Each row has a name. Each piece below is followed by the name of the row it came from, unless a question asks for something else. Each question is about the rows just above it. Places in a row count from 0.

[145 158 134 121 100 133 123 134  93 115] -> kegut
[151 123 145 113 123 102 122 252 125 121] -> furu
[152 136 135 130 126 106 133  77 112 121] -> vit
[137 101 138 125 133 146 175 108 181 165] -> ronul
[132 109 151 144 109 136 106 138 100 118] -> tev
[123 115 159 144 118 125 130 128  89 132] -> Vul
[146 178 165 160 108 113 133 170 105 128] -> gul
[119 126 162 139 118 116 148 132  69 106] -> vunar
[147 114 117 123 158 134 158  77 138 165] -> sopir
[100 135 121 141 110 130 109 130 136 125] -> zom
[145 158 134 121 100 114 123 134  93 115] -> Kadu
[122 130 148 128 131  96 117 126 103 128] -> vog
Where does [146 175] start? Give its row and place.
ronul, 5
[138 125 133 146 175] begins in row and place
ronul, 2

[133 128 183 113 190 136 158 170 106 153  49 131 133 152 114 103 120] = bopam
[149 134 155 148 162 129 160 145 100 162  83 117 120 154 104 117 101] = lem
[149 134 155 148 163 125 160 145 100 163  83 118 120 154 104 117 101] = gized
[177 177 191 175 145 127 121  99 120 145 106 195 119 153 109 130 181] = gulod
[103  97 210  90 213 148 195 232  98 213  54 180 129 189 112  79 131] = Zako
[133 128 183 113 190 136 158 170 106 153  49 131 133 186 114 103 120] = Zev
[148 131 161 135 155 121 161 150 102 155  80 127 124 163 105 114 110] = rubab
[168 128 196  64 185 121 186 153  77 185  40 226 115 199 100 144 102] = Rodub
[133 121 183 113 153 136 158 170 106 153  49 131 133 186 114 103 120] = guf
[110 108 196  90 174 144 168 200 114 174  12 161 135 206 110 101 126] = vatet
[172 127 157 167 189 122 185 154  79 189  55 104 113 152  98  65 138] = zam
Row and place where [195 119 153 109] starts:
gulod, 11
Row and place where [131 161 135] starts:
rubab, 1

[183 115 110 148 167 108 210 104 105 126  92 153 135 103 149 107 154 130
 124 242 121  85  78  82 119  90 185 201  81 187  98  87 149 126 136 118]  terof
[183 113 111 146 166 115 205 106 104 153 107  92 103 135 126 149 154 130
 128 244  78  90 121 119  82  85 176 198  81 181  91  87 146 120 137 122]  nemi
[183 115 110 148 167 108 210 104 105 126  92 153 135 103 149 107 154 130
 124 242 121  95  78  78 118  93 190 201  82 191 103  88 152 132 134 112]  guve
[183 115 110 148 167 108 210 104 105 126  92 153 135 103 149 107 154 130
 124 242 121  85  78  82 119  90 185 201  81 187  98  87 149 126 136 118] is in which row?
terof
[121  85  78  82 119  90] begins in row and place
terof, 20
Where does [185 201  81 187  98  87] start? Give its row and place.
terof, 26
Where does [119  82  85 176 198  81 181  91  87 146 120] start? Give its row and place.
nemi, 23
Where does [135 126 149 154 130] start? Give its row and place.
nemi, 13

[125 148 139  84  66 184]  lisot
[142 142 130 128 133 124]  Pegod
[180  98 125  84 184  66]  sapen
[142 130 128] begins in row and place
Pegod, 1
Where does [125  84 184  66] start? Give its row and place.
sapen, 2
Where does [142 130] start? Give its row and place.
Pegod, 1
[ 84  66 184] begins in row and place
lisot, 3
[148 139  84  66] begins in row and place
lisot, 1
Row and place where [130 128] starts:
Pegod, 2

[167  80 126 173 139 142  75 113 118  97 185 143 135  69 120 125 122 167
  75 130 160 113 143 113 150 204 146  24 151 160 102  10 173 141  99  68
 204 147  68 133 131 159 143 113  96  51 250  41 125  84 145 114 137  72
 156 194 155 250 126 171 168  98] = malu
[ 69 199 152  76 122 130 152 125 149 101 199 128 123 111 123 107 144 131
 198  90 118 150 183  88 244  64 123  57 155 150 124 212  76  44 195 144
 126   4 125 145 111 129 183 197 112 121 145  76  90  88  52 114 109 135
 132 177  98 145 102 207 171 122] = zuda
[150 124 212  74  44 195 144 126   4  50 127  64 140 113 100 144 131 142
 175 112 173 178 154 180 163 159 146  40  90 106 102  99 141  10 173 155
 157  55  77  48  99 157 154 120 113  15 201 128 137  87  95 107 188 111
 192 198 143 201 165 233 144  98] = Vek
[150 124 212  76  44 195 144 126   4] begins in row and place
zuda, 29
[102  10 173 141  99] begins in row and place
malu, 30
Where does [ 99  68 204 147  68 133 131 159 143] start? Give its row and place.
malu, 34

[115  53 174 157 161 142 126 160 138] = zoz
[169 177 125 146 101 126 171  85  79] = Vuti
[117 138 153 123 126 115 131 122 148] = bav
[153 100 113 168 154 160 131 132 103] = zuzuk
[115 111 133 160 132 168 103 154 131] = moro
[ 98 156 166  85  92  86 139 121 159] = zibi
[117 123 115 131 153 138 126 122 155] = Nane
[117  18  78 165 203 184  47 198 148] = mazuf
Row and place where [123 115 131 153 138 126 122] starts:
Nane, 1
[168 154 160 131 132 103] begins in row and place
zuzuk, 3
Row and place where [100 113 168 154 160 131] starts:
zuzuk, 1
Row and place where [177 125 146 101] starts:
Vuti, 1

[ 33 154  46  18]  dapi
[ 48  18 216  23]  tesa
[ 19  46 154  23]  fiv
[ 18 216] begins in row and place
tesa, 1
Where does [46 18] start? Give its row and place.
dapi, 2
Where does [154  46] start? Give its row and place.
dapi, 1
Row and place where [216  23] starts:
tesa, 2

[109 192 206  87] : kor
[ 62 183 164 177] : salar
[104 118 130  88] : zede
[120 130 159 138] : tur
[142 164 183  98] : temi
[ 57 137 177 116] : bored
[165  72 203  75] : boge
[192  23 202   5] : maki
[144 149  76 200] : tebi
[249  64 174  41] : Seful
[118 130] begins in row and place
zede, 1
[164 183] begins in row and place
temi, 1
[183  98] begins in row and place
temi, 2
Where does [ 64 174] start? Give its row and place.
Seful, 1
Where does [192 206  87] start? Give its row and place.
kor, 1
Where does [ 23 202   5] start? Give its row and place.
maki, 1

